In the rows, 128 means zero.
Known rows:
K635: [142 124 131 128 118 133 117 136 123 119 123 149 130 140 127 127 145 126
 104 149 149 205 116 104 124 108 127 104 117 125 119 124]
K30: [167 130 116 124 121 122 116 191 125 120 122 142 135 157 158 119 223 121
 155 121 115 211 120 104 119 110 178 105 121 124 118 164]
K115: [130 129 119 124 115 129 116 131 118 117 122 127 127 131 139 113 141 119
 155 111 114 142 116 106 121 109 148 104 119 123 119 141]
K526: [119 129 122 129 119 143 119 116 121 115 118 136 118 125 130 116 116 145
 118 118 127 111 124 125 131 111 122 113 121 124 122 120]
K621: [118 127 129 131 117 129 119 117 140 118 137 129 125 119 123 117 115 142
 142 124 138 100 140 132 128 106 120 151 128 124 118 127]
K196: [149 121 127 125 120 112 122 131 128 118 133 124 132 133 128 129 174 118
 112 114 121 191 118 104 121 110 157 103 117 122 118 144]
K168: [128 118 138 126 120 112 119 115 120 118 151 123 126 120 112 126 120 147
 114 111 122 128 118 125 143 107 145 125 123 124 119 142]
K157: [121 133 122 128 119 149 118 118 122 115 117 135 119 130 142 114 114 132
 126 126 123 131 117 115 127 110 123 102 121 127 119 124]
K712: [115 128 129 127 121 140 117 116 126 119 123 128 128 132 116 117 114 133
 120 118 157 125 129 129 132 107 121 121 128 122 118 120]
K650: [153 121 117 124 115 136 118 118 121 118 130 125 163 132 137 126 120 117
 109 148 148 169 120 146 121 119 124 147 119 121 119 123]
K982: [119 120 130 131 121 122 118 117 125 117 122 131 116 123 127 115 114 154
 105 122 141 156 128 120 131 107 122 104 119 127 117 124]
K102: [117 120 206 130 117 113 168 115 122 122 120 141 120 168 109 114 161 119
 128 141 119 101 120 151 121 204 118 103 195 136 145 126]
K348: [131 137 119 122 119 124 114 128 119 118 122 121 122 131 145 117 134 120
 142 105 108 138 115 103 125 109 150 106 121 123 120 140]
K3: [119 145 125 129 116 134 119 116 125 120 122 134 121 130 150 116 114 130
 131 137 136 123 118 122 124 112 127 101 120 124 118 125]
K612: [151 122 116 127 119 114 140 203 124 153 121 121 119 128 112 146 234 121
 149 108 118 107 117 104 119 118 189 106 116 123 130 157]
K761: [157 132 115 129 120 157 115 135 120 121 116 148 163 149 168 114 148 121
 112 154 133 177 111 117 121 109 125 103 119 126 120 122]
K818: [119 133 120 131 119 146 116 118 126 116 120 140 119 127 137 116 111 133
 123 121 126 125 121 119 129 106 122 100 119 122 117 123]
K53: [121 129 116 123 166 117 130 120 156 124 118 121 117 118 115 143 125 114
 159 112 117 103 116 137 120 154 153 139 132 124 128 134]

Facts:
{K183,K157,K56,K986,K947,K818,K734,K53,K343,K185,K139,K197,K363,K301,K303,K745,K857,K398,K35,K464,K7,K526,K683,K935,K956,K93,K134,K851,K13,K3,K726,K76,K925,K193,K206,K534,K649,K612,K290,K615,K296,K580,K82,K927,K348,K102} ρ 868
{K559,K503,K765,K59,K340,K120,K908,K330,K691,K982,K98,K571,K950} ρ 174
{K115,K791,K937,K257,K30,K549,K680,K465,K241,K528,K704,K895,K761,K806} ρ 103
{K706,K944,K886,K607,K777,K817,K914,K553,K739,K209,K460,K971,K435,K977,K359,K681,K309,K498,K548,K621,K473} ρ 781
{K228,K664,K401,K630,K702,K928,K103,K234,K83,K942,K600,K656,K712,K853,K458,K336,K169,K979,K383,K756,K218} ρ 7
{K678,K521,K145,K493,K456,K803,K415,K830,K650,K43,K897,K168,K972,K399,K890,K196,K316,K635,K670,K16,K565,K651,K502,K762,K575,K627,K128,K948,K224,K991,K259,K729,K527} ρ 666
ζ (each to the one after it):
K183 > K704 > K950
K791 > K83
K145 > K895 > K650 > K890 > K761
K765 > K526 > K415
K53 > K197 > K309 > K937 > K460 > K914 > K257 > K30 > K600
K456 > K185
K59 > K925 > K935
K630 > K228 > K762
K702 > K756 > K521 > K348 > K196 > K56
K139 > K103 > K157 > K803 > K977
K817 > K316
K553 > K548 > K224
K120 > K502 > K991 > K290 > K635
K830 > K972 > K565 > K398 > K691 > K76 > K897
K209 > K944
K35 > K706 > K928
K7 > K493 > K399
K683 > K303 > K534 > K851
K330 > K98 > K908 > K580
K726 > K16
K670 > K649 > K818
K206 > K712 > K503
K575 > K234 > K745 > K465 > K986
K627 > K947 > K571
K621 > K651
K853 > K956
K169 > K82 > K982 > K363
K979 > K259 > K43 > K464 > K664
K383 > K241 > K102 > K927
K615 > K93
K296 > K168 > K343 > K777 > K218 > K336 > K612
K729 > K886
K527 > K340 > K193 > K115
[K183,K704,K950] γ K259
[K115,K340,K193,K527] γ K343
[K706,K928,K35] γ K93
[K157,K803,K139,K103,K977] γ K806
[K791,K83] γ K456
[K56,K521,K702,K196,K756,K348] γ K612
[K986,K745,K234,K465,K575] γ K734
[K944,K209] γ K739
[K947,K627,K571] γ K986
[K937,K257,K53,K30,K197,K914,K460,K309,K600] γ K777
[K228,K630,K762] γ K102
[K503,K206,K712] γ K209
[K886,K729] γ K290
[K777,K343,K168,K612,K336,K296,K218] γ K435
[K145,K650,K890,K895,K761] γ K745
[K818,K670,K649] γ K681
[K765,K415,K526] γ K670
[K493,K7,K399] γ K627
[K456,K185] γ K549
[K664,K43,K464,K259,K979] γ K971
[K59,K935,K925] γ K301
[K817,K316] γ K979
[K363,K982,K169,K82] γ K853
[K553,K548,K224] γ K630
[K120,K635,K502,K991,K290] γ K607
[K830,K398,K897,K972,K76,K565,K691] γ K559
[K303,K683,K851,K534] γ K656
[K680] γ K234
[K857] γ K498
[K908,K330,K98,K580] γ K680
[K956,K853] γ K942
[K93,K615] γ K401
[K134] γ K925
[K13] γ K398
[K241,K383,K927,K102] γ K359
[K528] γ K296
[K3] γ K726
[K726,K16] γ K128
[K651,K621] γ K615
[K498] γ K678
[K473] γ K649
[K948] γ K43
[K458] γ K575

Rows:
No name comes twice in this set of rows, the named rows included.
[122 126 114 124 144 112 133 145 122 133 119 124 119 115 111 142 160 118
 159 112 111 104 115 113 120 137 167 104 122 125 129 143]	K343
[161 130 115 124 125 121 117 175 122 117 122 137 133 148 153 116 203 117
 159 115 114 194 124 106 119 107 170 108 120 122 123 160]	K257
[114 120 225 133 115 112 148 115 131 115 120 126 119 160 112 115 130 118
 130 129 117 103 114 173 121 178 120 163 213 154 144 127]	K630
[116 136 128 127 116 141 127 119 142 119 139 126 131 119 157 115 115 135
 149 123 129 103 147 112 153 111 118 164 126 146 121 122]	K817

Now the same things, written a new way:
Known rows:
K762: [105  97 121 122 118 119 146 162 112 112 113 108 120 120 137 117 144 166
 133 128 133 153 126 167 119 144]
K956: [104  98 122 122 115 118 126 121 113 114 111 124 118 120 136 118 127 135
 139 118 130 165 128 130 130  94]
K534: [103  98 118 123 116 123 124 131 112 119 112 111 125 122 128 118 131 124
 141 141 135 170 136 128 135  96]
K986: [149 185 117 156 123 124 126 115 189 151 134 148 145 161 126 168 131 111
 182 117 131 105 124 108 123 138]
K120: [103  98 136 122 112 124 127 150 112 124 110 150 117 124 126 127 120 119
 156 118 125 151 138 131 154 101]
K575: [166 193 141 153 121 120 125 112 226 139 179 184 119 119 125 170 149 110
 137 119 124 105 124 124 121 241]
K927: [106  97 117 122 116 111 126 145 113 113 114 108 121 120 123 117 121 125
 146 141 142 126 122 150 122  94]
K857: [104  97 118 121 115 123 124 128 113 114 112 117 120 121 128 120 124 127
 147 124 126 144 127 126 133  96]
K503: [104  97 128 121 113 123 123 147 112 134 111 114 122 136 124 118 120 115
 136 140 136 185 154 126 133  95]
K83: [104  97 126 121 115 117 133 124 115 130 111 122 118 123 130 120 127 134
 108 117 126 159 139 159 131  94]
K607: [170 193 126 124 176 121 129 115 130 161 165 141 120 133 123 118 120 110
 104 117 124 101 122 113 119 184]
K791: [124  98 121 121 114 131 127 144 115 113 111 149 118 122 143 144 132 139
 145 128 124 146 124 130 145  95]
K635: [106 100 117 123 117 151 125 124 115 113 114 108 117 138 123 129 125 113
 126 140 124 104 121 124 119 115]
K521: [104  98 148 126 117 143 128 138 110 114 114 107 122 119 132 119 143 159
 110 152 124 137 136 123 122 115]
K580: [105  97 122 126 117 114 124 115 111 113 114 115 125 125 123 133 130 108
 150 146 148 113 121 140 129  95]
K134: [104  98 119 121 116 122 124 128 114 113 113 117 119 121 128 119 124 126
 146 125 126 144 127 126 133  96]
K704: [112  97 117 126 114 131 125 123 116 115 112 140 117 125 141 143 131 128
 108 131 129 185 127 115 134  96]
K925: [187 191 119 140 165 117 132 112 160 140 169 144 125 118 125 117 121 116
 116 119 125 101 121 108 120 146]

Rows:
No name comes twice in this set of rows, the named rows included.
[104  97 129 123 117 115 128 112 111 123 111 153 118 120 131 145 145 123
 166 117 138 141 126 139 125  94]	K947
[104  97 119 121 115 122 128 134 113 136 112 110 118 137 124 118 131 121
 109 135 129 166 149 157 137 103]	K928
[164 193 142 153 118 119 124 113 232 141 179 190 119 120 124 181 155 110
 143 119 124 105 124 127 121 240]	K627
[104  97 140 125 117 120 138 113 112 113 112 130 122 120 134 158 159 138
 130 117 130 129 123 151 119 109]	K493
[105  97 159 121 115 125 125 141 112 133 112 124 129 121 127 120 120 141
 133 119 125 162 151 115 126  96]	K340
[105  97 148 121 117 124 131 128 113 136 112 115 120 120 130 118 126 155
 106 117 124 142 148 139 129  94]	K756
[104  97 127 124 117 119 128 131 113 113 114 107 118 120 124 124 128 121
 106 153 132 114 121 145 122 120]	K803
[161 210 133 134 135 112 149 115 216 194 178 188 117 131 123 159 146 107
 122 120 128 104 122 142 121 149]	K234
[104  96 126 121 115 123 125 136 114 126 111 138 119 124 129 122 125 127
 122 117 125 133 135 163 161 118]	K169
[107  98 123 125 115 117 123 155 114 122 112 122 121 122 133 117 124 146
 140 116 124 128 133 180 141 120]	K383
[104  97 126 121 116 119 125 117 112 137 112 130 118 138 123 140 136 117
 129 119 127 123 134 163 131  98]	K458
[106 114 112 122 116 198 125 176 117 112 115 107 184 158 124 161 120 194
 124 162 124 105 124 105 120  95]	K30
[182 204 186 130 114 130 128 119 163 159 132 108 219 121 124 118 121 127
 103 148 126 105 122 105 121 115]	K777

The same things again, as new rows of numbers:
Known rows:
K458: [149 167 113 128 130 105 137  84 125 126 139  94 132 150 116 178 131 107
 104 118 134 134 143 123 135 141 121 154 139 111 143  70 145 134 115 136
 131]
K762: [108 121 131 117 115 142 129 140 112 127 133 109 148 133 139  91 118 141
 115 139 142 110 134  86 158  98 118 106 143 132 117 127 121 123  97 125
 124]
K209: [110 155  92 143 147 191 129 103 124 127 166 122 123 117 105 140 151  82
 134 110 148 133 103 160 107 136 116 128 100 130 124 111  92 122  88 106
 126]
K712: [128 130 114 151 130 138 142 128 122 125 128 114 151 120 112 130 133 121
 121 138 136 133 137 112 120 155 123 121 145 128 123 110 116 121 141 118
 135]
K971: [135 116 137 135 142  98 144 128 158 121 127 126 133 120 113 128 170 108
 145 119 117 140  97 139 106 165 152 126 122 152 101 136 116  87 141 136
 122]
K830: [126  95 104 141 111 143 115 130 119 122 126 107 154 113 135 131 129 135
 105 154 141 157 131 124 117 151  99 118 135 148 124 133 118 121 124 121
 120]
K956: [135 123 120 119 124 140 156 146 119 110 122 146 132 124 153 119 108 151
 134 124 110 130 131 152 114 132 112 103 138 141 143 135 137 136 132 123
 133]
K193: [114 117 136 133 125 123 113 141 119 141 134 144 135 124 128 133 100 144
 125 143 106 133 147 121 125  99 126 138 124 128 120 155 138 141 155 141
 140]
K359: [137 176 122 110 138 124 158 103 126 127 154 105 147 129 134 110 140 103
 141 102 138 106 118 127 146  98 165 130 119 163 108  96 126 118  73 125
 137]
K977: [124 127 178 141 146 118 148 134 143 137 114 112 120 137 124 121 142 131
 139 122 107  98 140  91 136 138 148 115 146  96 112 127 125 128 133 132
 140]
K76: [101 103 197 100 131  71 134 165 138 120 118 132 121 144 136 140 140 150
 124 116  93 118 128  90 154  93 130 144 146  93 123 148 151 124 145 151
 140]
K565: [104 104 143 133 123 164 130 133 126 124 126 126 131 137 133 122 140 139
 136 133 143 126 121 102 131 141 105 110 133 105 126 131 121 125 127 123
 122]
K157: [103 122 134 123 132 151 137 153 114 122 121 154 127 126 128 122 119 142
 130 125 121 127 129 128 123 120 110 104 129 101 144 144 127 137 134 126
 134]
K806: [103 144 141 122 139 156 117 112 134 128 154 142 110 133 118 131 140 100
 148 118 139 125  87 136 125 127 120 125 117 111 130 117 107 123  95 130
 108]
K473: [121 144 140 137 144 159 160 121 138 129 126 118 112 124 135 112 126 125
 148 114 126 104 131 135 110 169 132  91 131 118 128 111 129 132 124 125
 134]
K183: [121 112 100 134 120 127 141 140 117 111 121 136 146 107 148 152 121 126
 106 137 109 159 126 162  99 148  97 139 130 148 136 135 123 125 140 131
 134]
K134: [118 144 129 104 126 156 158 127 116 113 139 142 115 135 148 129 113 135
 138 111 112 122 129 147 123 119 103 119 138 117 142 123 141 144 127 134
 135]
K739: [134 124 133 122 142 117 138 124 160 135 120 135 133 115 108 101 153 120
 145 122 140 113 110 129 116 151 162 112 118 156 118 137 110 103 129 120
 127]

Rows:
No name comes twice in this set of rows, the named rows included.
[134 125 141  76 130  61 109 125 171 142 101 182 111 160 114 149 141 146
 108 118 170 121 131 121 157 101 165 169 108  96 170 144 146 130 115 127
 132]	K986
[119 155 115 122 136 163 122 122 117 127 147 142 121 121 123 105 128 103
 145 119 157 110  91 135 133  97 132 111 117 140 130 116  96 123  72 114
 115]	K241

Now the same things, written a new way:
Known rows:
K937: [ 73 157 119 125 106 109 142 127 140 119 114  88 137 104 162 118 108 109
  83 126 105 120 162 139  66 132 120  79 148 153 140]
K777: [ 77 119  87 152 104 131 138 126 146 134  91  88 136 105 135  92 104 127
  98 153  93 118 160 146 109 146 146 139 192 149 154]
K739: [ 92 106  98 153 119 115 131 139 120 119 112 143 115 133 123 134 118 176
 111 144 100 111 144 127 156 142 148 212 188 126 151]
K120: [108 153 142 129 130 108 153 133 141 127 128 149 102 113 152 163 152 183
  90 133 103 118 110 123 128 109 126  93  69 137 132]
K607: [ 93 105  92 153 121 112 130 140 120 121 112 149 115 131 124 146 120 172
 113 148 103 113 143 123 162 140 146 227 189 125 149]
K950: [162 150 163 153 106 139 109 125 112  93 128 148 142 111 159 175 165  68
  99 148 113 104 122 121 104 151 130  77 153 121  94]
K908: [111 156 140 126 113 128 114 126  93 125 113 124  97  97 167 171 141 120
  98 146 172 103 120 104 144 145 127  85 112 106 132]
K979: [160 120 156 153 128 151 125 131 145  95 121 168 129 150 147  91 128 180
 107 140 102 137 102 130 152  97 148 230 154 144 156]
K886: [113 125 139 139 120  99 115 134 103  85 121 110 132 101 137 173 144  86
 110 153 136 111 115 119 137 152 120 108 172 119  87]
K729: [129 152 143 128 138 112 151 135 145 123 127 138 106 108 142 155 138 184
 102 128 121 120  99 112 116 109 120 112  57 146 123]
K93: [ 84 101 114 148 125 145 108 153  93 133  94 143 127 109 118 165 117 177
 118 145 106 103  82 152 130 157 135 234 195 133 122]
K241: [ 76 124 111 154 109 121 134 131 124 136 125 167 121 165 130 128 130 185
 100  82 125 132 128 148 161 151 144 174 182 126 158]
K745: [115 110 100 147 123 149 118 133  93 136  93 126  96  98 156 131 107 181
 111 141 171 104 144 111 160 144 148 220 168 108 159]
K234: [104 129  92 149 125 146 133 129  98 110  93 123  97 106 150 100 105 182
 117 153 171 110 112 113 160 115 150 235 168 107 158]
K521: [110 154 132 125 108 120 142 126 145 129 110  91 127 103 149 105 113 131
 100 139 103 116 126 125  71 145 120  82  97 146 127]
K398: [114 103 102 150 129 143 136 151 129 135 111 141 109 106 123 145 128 177
 116 130 100 115 126 127 158 149 147 217 192 132 147]
K691: [106 148 141 128 118 109 125 132 116 119 128 131 111 102 140 174 158 133
 104 142 111 108 107 121 122 152 121  81 143 126 100]
K56: [128 142 120 128 106 119 113 129 121 120 100  92 140  95 153 120 114  71
 110 136 104 110 141 135  73 155 120  65 185 126  98]

Rows:
No name comes twice in this set of rows, the named rows included.
[145 124  84 151 130 120 155 134 152  83 127 112  99 118 138 105 138 185
 118 121  92 158 168  94 163 131 149 214 148 131 157]	K853
[ 81 154 142 126 121 119 126 126  96 115 121 129 100 105 172 176 122 167
  84 129 169 109 145 111 148 111 123 137  70 115 146]	K895
[164 132 106 134 117 102 131 137 125  84 129  99 111  95 156 176 155  67
 117 116 108 121 175  95 156 152 131  73 162 112  93]	K363
[127 103 112 151 110 122 119 140 117 143 117 158 126 162 126 100 136 172
 118  77 158 147  92 154 157 155 140  78 195 107 156]	K102
[122 156 142 123 133 133 142 126 115 132 117 126  96 106 169 150 118 187
  96 144 172 105 116 102 146 108 124 117  49 118 152]	K145
[ 88 105  98 151 130 121 154 139 140 134 117 150 104 132 123 122 116 187
 103 141 101 126 125 126 154 105 146 235 160 142 157]	K209
[170 141 162 152 113 133 107 129 111  67 123 113 143 106 154 139 154  66
 114 150 141 115  94 125 134 142 128 104 171 121  86]	K664
[127 154 155 137 126  98 147 129 138 140 132 151 119 157 162 100 137 181
  93  78 169 166  80 151 160 118 114  72 101 109 147]	K553
[146 139 134 139 117 107 113 136 103  68 117  99 127  99 137 159 145  88
 117 148 153 115  91 122 143 153 121 105 177 118  94]	K83
[120 103 103 152 115 143 113 144 105 125 105 126 123 111 120 153 128 136
 115 127  97 108 143 124 158 156 147 198 193 120 138]	K935
[ 84 100 116 147 140 143 143 156 134 140 104 161 102 116 121 123 108 187
 111 134 101 109  82 152 143 108 138 231 173 150 153]	K615
[110 152 140 128 108 131 112 127  92 116 112 113 102  99 162 173 146  82
 104 160 171 105 123 103 144 153 128  84 147 110 117]	K571
[145 142 138 126 119 136 109 130  89 114 102 104  98  97 166 164 122  84
 113 145 174 105 130 111 148 154 122  86 146 106 108]	K580

